Here is a tiny trained network, its code and every weight. The questions are about switching its units off for an input and a class, where a switched-off unit gives its printed mean instead of its output.

import numpy as np


def w(rows, s, z=0):
    codes = np.array(rows[::2]) - 128.0
    scale = np.full(codes.shape[1], s)
    scale[-1] = z or s
    return codes * scale


def f(y):
    return y / 2 * (1 + np.tanh(0.7978845608 * (y + 0.044715 * y**3)))


def log_softmax(a):
    a = a - a.max(-1, keepdims=True)
    return a - np.log(np.exp(a).sum(-1, keepdims=True))


def net(x, mask):
    res = np.array(x, float).reshape(1, 2) / 4 @ E
    y = f(res @ A[0][:, :-1].T + A[0][:, -1])
    res = res + np.where(mask, y, B[0][:, -1]) @ B[0][:, :-1]
    return log_softmax(res[-1] @ U[:, :-1].T + U[:, -1])


A, B = {}, {}
E = w([
[77,160,134,141,18,60,75,77],'x0',
[70,44,76,253,159,147,130,92],'x1',
],0.0081)
A[0] = w([
[221,207,192,12,116,123,146,163,90],'N1',
[68,79,90,205,158,143,130,123,43],'N2',
[85,61,106,184,124,156,141,105,12],'N3',
[90,27,70,228,174,166,139,68,184],'N4',
[156,79,126,117,210,206,189,168,255],'N5',
[3,149,115,145,19,54,37,54,91],'N6',
[163,118,130,129,208,176,120,164,19],'N7',
[169,102,93,103,167,187,180,165,20],'N8',
[166,116,117,134,188,191,165,181,45],'N9',
[171,92,135,122,194,171,169,146,31],'N10',
],0.007,0.0047)
B[0] = w([
[97,156,115,90,149,164,97,150,224],'N1',
[101,197,106,104,123,159,114,161,171],'N2',
[80,252,94,106,79,172,124,165,151],'N3',
[116,128,128,111,152,151,97,132,254],'N4',
[159,118,153,145,125,111,127,102,253],'N5',
[153,153,160,148,110,120,143,97,239],'N6',
[119,171,123,143,57,134,150,124,148],'N7',
[125,234,129,137,67,132,156,129,151],'N8',
[135,176,143,138,86,125,149,119,163],'N9',
[133,169,129,134,79,125,145,124,155],'N10',
],0.024,0.0078)
U = w([
[61,150,110,83,155,167,85,169,100],'0',
[173,148,158,165,64,106,170,84,87],'1',
[175,36,152,140,254,103,104,99,254],'2',
[94,100,102,139,118,104,181,178,74],'3',
[105,82,79,131,117,115,165,156,68],'4',
],0.017,0.0092)

Each question gives the input, the list of numbers given to net, and the class t.
The units are the neurons (one row each of A and B). Each row of codes is followed by its name. A weight is (code - 128) times the scale printed after its matrix; where a second scale follows, it is the last column's (A, B and U).
mask holds one flag per neuron, in row order. A switched-off neuron (its flag False) gives its mean, the last column of its row in B, instead of its output. The means were averaged over made-up inputs and are rounded, as every weight is.
A unit's drop is (log p(t) with every unit on - log p(t) with that unit switched off) / (log p(t) with every unit on - log p(t) with every unit switched off).
The circuit of an input: a set's keep is (log p(t) with only the set's units on - log p(t) with every unit switched off) / (log p(t) with every unit on - log p(t) with every unit switched off). Starting from all 10 units, units are removed one at a time, each time the one whose removal leaves the highest keep (on an exact tie, the one counted first), for as long as the keep stays at least 0.8.
units of the circuit, in order: the units of the circuit, biggest drop first
most important unit: the unit with the biggest drop
k most important neurons: the k neurons with the biggest drops, biggest first
drop of u: that unit's drop, to one decimal
input [-3,-1], class 2: units of the circuit, in order : (N3, N2)
input [-5,4], class 1: 3 most important neurons : (N5, N1, N9)
input [-4,2], class 1: units of the circuit, in order : (N1)
input [-8,-7], class 1: 3 most important neurons : (N5, N9, N4)
input [-7,-6], class 1: 3 most important neurons : (N5, N4, N9)
input [6,7], class 0: 3 most important neurons : (N4, N2, N5)
input [-3,-3], class 2: 3 most important neurons : (N3, N2, N6)
input [4,-5], class 0: 2 most important neurons : (N1, N5)
input [0,-3], class 2: 3 most important neurons : (N3, N2, N8)
input [5,6], class 0: 2 most important neurons : (N4, N5)
input [6,-6], class 0: 2 most important neurons : (N1, N5)
input [1,3], class 2: 2 most important neurons : (N1, N8)
input [-4,-2], class 1: drop of N8 : 0.1
input [5,-7], class 0: most important unit : N1
input [5,-6], class 0: drop of N1 : 2.2
input [7,-8], class 0: drop of N1 : 4.3
